Here is a tiny trained network, its code and every weight. The questions are about switching its units off for an input and a class, where a switched-off unit gives its printed mean instead of its output.

import numpy as np


def w(rows, s, z=0):
    codes = np.array(rows[::2]) - 128.0
    scale = np.full(codes.shape[1], s)
    scale[-1] = z or s
    return codes * scale


def f(y):
    return np.maximum(y, 0)


def log_softmax(a):
    a = a - a.max(-1, keepdims=True)
    return a - np.log(np.exp(a).sum(-1, keepdims=True))


def net(x, mask):
    res = np.array(x, float).reshape(1, 4) / 4 @ E
    y = f(res @ A[0][:, :-1].T + A[0][:, -1])
    res = res + np.where(mask, y, B[0][:, -1]) @ B[0][:, :-1]
    return log_softmax(res[-1] @ U[:, :-1].T + U[:, -1])


A, B = {}, {}
E = w([
[126,134,141,112,105,154],'x0',
[191,99,183,11,61,29],'x1',
[122,62,50,119,50,133],'x2',
[199,64,142,133,192,188],'x3',
],0.012)
A[0] = w([
[177,136,166,78,136,88,59],'N0',
[141,132,224,131,176,160,131],'N1',
[150,101,160,110,85,90,73],'N2',
[97,7,46,107,92,144,64],'N3',
[175,163,95,173,157,135,1],'N4',
[158,62,156,125,148,147,62],'N5',
[188,72,136,124,158,153,95],'N6',
[121,167,119,110,73,96,225],'N7',
[112,131,123,131,112,89,46],'N8',
[159,97,138,115,145,155,38],'N9',
[171,105,132,146,136,152,61],'N10',
[116,120,142,147,130,167,10],'N11',
[159,89,191,124,100,110,87],'N12',
[134,79,109,63,116,103,67],'N13',
[97,157,104,158,129,182,87],'N14',
[97,164,169,151,108,92,140],'N15',
[107,90,107,176,162,167,128],'N16',
[173,93,150,145,130,144,25],'N17',
[146,156,89,146,129,163,17],'N18',
[121,126,184,131,169,113,198],'N19',
[126,70,92,128,99,151,66],'N20',
],0.015,0.0032)
B[0] = w([
[178,111,216,163,149,200,231],'N0',
[13,213,96,58,176,135,229],'N1',
[216,119,195,143,120,152,220],'N2',
[58,181,85,94,229,232,249],'N3',
[81,65,152,121,141,154,171],'N4',
[149,211,62,167,47,95,183],'N5',
[193,170,40,114,55,93,201],'N6',
[163,174,59,199,73,159,228],'N7',
[116,228,91,177,114,183,162],'N8',
[94,150,76,147,58,82,165],'N9',
[140,163,26,84,91,70,166],'N10',
[156,84,174,174,151,140,158],'N11',
[168,84,182,208,154,175,205],'N12',
[148,127,163,187,172,153,218],'N13',
[198,53,122,253,134,95,206],'N14',
[66,195,83,59,91,113,192],'N15',
[168,124,193,195,86,142,215],'N16',
[117,192,94,162,74,96,163],'N17',
[187,34,171,142,114,144,164],'N18',
[98,214,147,122,196,144,199],'N19',
[41,128,80,86,210,186,187],'N20',
],0.0077,0.013)
U = w([
[147,56,228,238,135,151,81],'0',
[59,203,48,165,14,84,243],'1',
[1,173,132,77,213,212,4],'2',
],0.0057,0.0026)

Each question gives the input, the list of numbers given to net, and the class t.
The units are the neurons (one row each of A and B). Each row of codes is followed by its name. A weight is (code - 128) times the scale printed after its matrix; where a second scale follows, it is the last column's (A, B and U).
mask holds one flag per neuron, in row order. A switched-off neuron (its flag False) gives its mean, the last column of its row in B, instead of its output. The means were averaged over made-up inputs and are rounded, as every weight is.
A unit's drop is (log p(t) with every unit on - log p(t) with that unit switched off) / (log p(t) with every unit on - log p(t) with every unit switched off).
The circuit of an input: a set's keep is (log p(t) with only the set's units on - log p(t) with every unit switched off) / (log p(t) with every unit on - log p(t) with every unit switched off). Starting from the 12 units with the biggest drops (on a tie, the unit counted first), units are removed one at a time, each time the one whose removal leaves the highest keep (on an exact tie, the one counted first), for as long as the keep stays at least 0.8.
units of the circuit, in order: the units of the circuit, biggest drop first
top k neurons: the k neurons with the biggest drops, biggest first
drop when u is switched off: that unit's drop, to one decimal
input [7,1,5,1], class 2: units of the circuit, in order : [N3]
input [-3,3,-8,8], class 1: top 3 neurons : [N6 N5 N3]
input [0,-4,0,-4], class 0: units of the circuit, in order : [N1 N14]
input [5,5,6,5], class 2: top 3 neurons : [N3 N20 N14]
input [-4,-6,-6,-4], class 0: top 3 neurons : [N14 N3 N16]
input [-4,-5,4,7], class 1: top 4 neurons : [N6 N10 N5 N0]
input [-7,2,8,7], class 2: top 2 neurons : [N3 N20]
input [-8,-6,-6,2], class 0: top 2 neurons : [N14 N16]
input [-3,2,7,7], class 1: top 4 neurons : [N6 N5 N9 N17]
input [6,3,7,-1], class 2: drop when N3 is switched off : 0.3
input [-3,-3,5,-3], class 2: drop when N6 is switched off : 0.2
input [2,-2,-3,4], class 1: drop when N3 is switched off : 0.3
